Below is a small trained network, with its code and all its weights. Each question gives an input and a target symbol and asks what happens when units are switched off, that is, made to give their printed mean instead of their output.

import numpy as np


def w(rows, s, z=0):
    codes = np.array(rows[::2]) - 128.0
    scale = np.full(codes.shape[1], s)
    scale[-1] = z or s
    return codes * scale


def f(y):
    return np.maximum(y, 0)


def softmax(a):
    e = np.exp(a - a.max(-1, keepdims=True))
    return e / e.sum(-1, keepdims=True)


def log_softmax(a):
    a = a - a.max(-1, keepdims=True)
    return a - np.log(np.exp(a).sum(-1, keepdims=True))


def net(x, mask):
    ids = ['αβγδζηθλμξστφψω'.index(c) for c in x.split()]
    T = len(ids)
    res = E[ids] + P[:T]
    q, k, v = (res @ M[0].T for M in (Q, K, V))
    z = softmax(np.where(np.tri(T) > 0, q @ k.T / 2**0.5, -1e9)) @ v
    res = res + np.where(mask[0], z, O[0][:, -1]) @ O[0][:, :-1]
    y = f(res @ A[0][:, :-1].T + A[0][:, -1])
    res = res + np.where(mask[1:17], y, B[0][:, -1]) @ B[0][:, :-1]
    return log_softmax(res[-1] @ U[:, :-1].T + U[:, -1])


Q, K, V, O, A, B = {}, {}, {}, {}, {}, {}
E = w([
[84,131,112,239,159],'α',
[161,136,195,213,98],'β',
[170,44,152,27,80],'γ',
[213,52,150,29,93],'δ',
[117,141,131,88,157],'ζ',
[107,11,237,205,182],'η',
[159,69,109,155,106],'θ',
[81,204,234,52,157],'λ',
[100,165,127,79,123],'μ',
[139,27,204,2,242],'ξ',
[148,64,22,65,104],'σ',
[245,195,95,161,112],'τ',
[115,140,136,112,147],'φ',
[194,98,130,196,141],'ψ',
[103,167,117,91,122],'ω',
],0.017)
P = w([
[168,247,151,135,171],'0',
[133,148,136,137,107],'1',
[133,129,146,139,144],'2',
[134,125,139,139,164],'3',
[131,88,140,143,157],'4',
[123,80,139,132,148],'5',
[116,86,139,126,151],'6',
[124,83,136,132,158],'7',
],0.011)
Q[0] = w([
[166,55,131,116,89],'H0',
[127,109,1,94,158],'H0',
],0.0084)
K[0] = w([
[123,40,150,71,71],'H0',
[142,134,2,108,152],'H0',
],0.012)
V[0] = w([
[115,160,100,252,236],'H0',
[181,173,2,143,217],'H0',
],0.0071)
O[0] = w([
[2,140,208,120,70,213],'H0',
[158,49,61,65,61,254],'H0',
],0.011,0.0052)
A[0] = w([
[148,187,152,114,100,111],'N0',
[110,196,137,126,131,211],'N1',
[125,62,157,139,103,171],'N2',
[181,139,155,43,145,230],'N3',
[125,95,128,163,99,123],'N4',
[66,140,153,110,135,24],'N5',
[161,168,140,155,74,4],'N6',
[43,98,143,127,85,43],'N7',
[106,80,83,83,89,43],'N8',
[94,130,69,152,124,98],'N9',
[163,127,166,95,110,4],'N10',
[102,152,145,169,130,45],'N11',
[171,199,56,153,9,81],'N12',
[186,128,55,115,127,31],'N13',
[106,139,139,201,143,60],'N14',
[127,78,112,164,116,234],'N15',
],0.014,0.0043)
B[0] = w([
[130,170,184,126,107,162],'N0',
[241,152,152,130,97,158],'N1',
[156,160,214,75,117,174],'N2',
[48,157,55,171,120,222],'N3',
[164,254,123,123,120,159],'N4',
[128,117,143,218,191,163],'N5',
[181,94,206,150,160,162],'N6',
[24,87,120,146,150,200],'N7',
[217,58,164,125,145,177],'N8',
[120,192,71,138,102,146],'N9',
[120,193,146,209,237,143],'N10',
[108,120,67,95,116,155],'N11',
[174,100,134,40,198,251],'N12',
[146,129,144,205,119,219],'N13',
[169,50,54,72,65,162],'N14',
[97,208,129,122,54,186],'N15',
],0.0082,0.013)
U = w([
[82,170,92,134,35,200],'α',
[115,162,124,56,127,253],'β',
[146,57,86,131,100,45],'γ',
[114,131,81,178,160,155],'δ',
[95,36,116,46,125,126],'ζ',
[104,129,151,125,153,96],'η',
[118,170,110,93,116,95],'θ',
[130,119,149,136,127,50],'λ',
[134,107,124,131,133,123],'μ',
[106,45,201,150,168,84],'ξ',
[139,116,141,128,147,99],'σ',
[157,141,189,177,44,97],'τ',
[93,107,119,106,249,26],'φ',
[116,192,194,149,168,11],'ψ',
[181,111,203,114,177,176],'ω',
],0.012,0.0045)

Each question gives the input, a string of symbols that net reads in full, and the target symbol t.
The units are the heads (2 rows each of Q, K, V and O) and the neurons (one row each of A and B). Each row of codes is followed by its name. A weight is (code - 128) times the scale printed after its matrix; where a second scale follows, it is the last column's (O, A, B and U).
mask holds one flag per unit, heads first, then neurons. A switched-off unit (its flag False) gives its mean, the last column of its rows in O or B, instead of its output. The means were averaged over made-up inputs and are rounded, as every weight is.
A unit's drop is (log p(t) with every unit on - log p(t) with that unit switched off) / (log p(t) with every unit on - log p(t) with every unit switched off).
The circuit of an input: a set's keep is (log p(t) with only the set's units on - log p(t) with every unit switched off) / (log p(t) with every unit on - log p(t) with every unit switched off). Starting from the 12 units with the biggest drops (on a tie, the unit counted first), units are removed one at a time, each time the one whose removal leaves the highest keep (on an exact tie, the one counted first), for as long as the keep stays at least 0.8.
circuit, biggest first: the units of the circuit, biggest drop first
k most important neurons: the k neurons with the biggest drops, biggest first
drop when u is switched off: that unit's drop, to one decimal
input α τ τ, target ω: circuit, biggest first	(N12, N6)
input τ τ τ φ, target ζ: circuit, biggest first	(H0, N13)
input α α β τ φ, target ξ: circuit, biggest first	(H0, N7, N5)
input τ β δ τ ψ, target τ: circuit, biggest first	(N12)
input ψ ψ α σ τ τ τ, target ω: circuit, biggest first	(N12, N7)
input τ η η β τ ψ, target τ: 3 most important neurons	(N12, N3, N1)
input δ σ ζ, target δ: circuit, biggest first	(H0, N12, N3)
input τ α ω, target ζ: 2 most important neurons	(N13, N7)
input φ τ ξ θ, target τ: 4 most important neurons	(N12, N3, N7, N15)
input τ δ α δ ψ, target δ: circuit, biggest first	(H0, N12)
input η τ θ, target τ: 3 most important neurons	(N12, N3, N2)
input τ τ τ σ, target γ: drop when H0 is switched off	0.6
input ξ τ α ω α τ δ, target δ: drop when N3 is switched off	0.2
input τ τ μ μ, target ζ: drop when H0 is switched off	0.8
input τ β τ ζ, target ζ: most important neuron	(N13)
input δ τ σ, target γ: 2 most important neurons	(N8, N13)
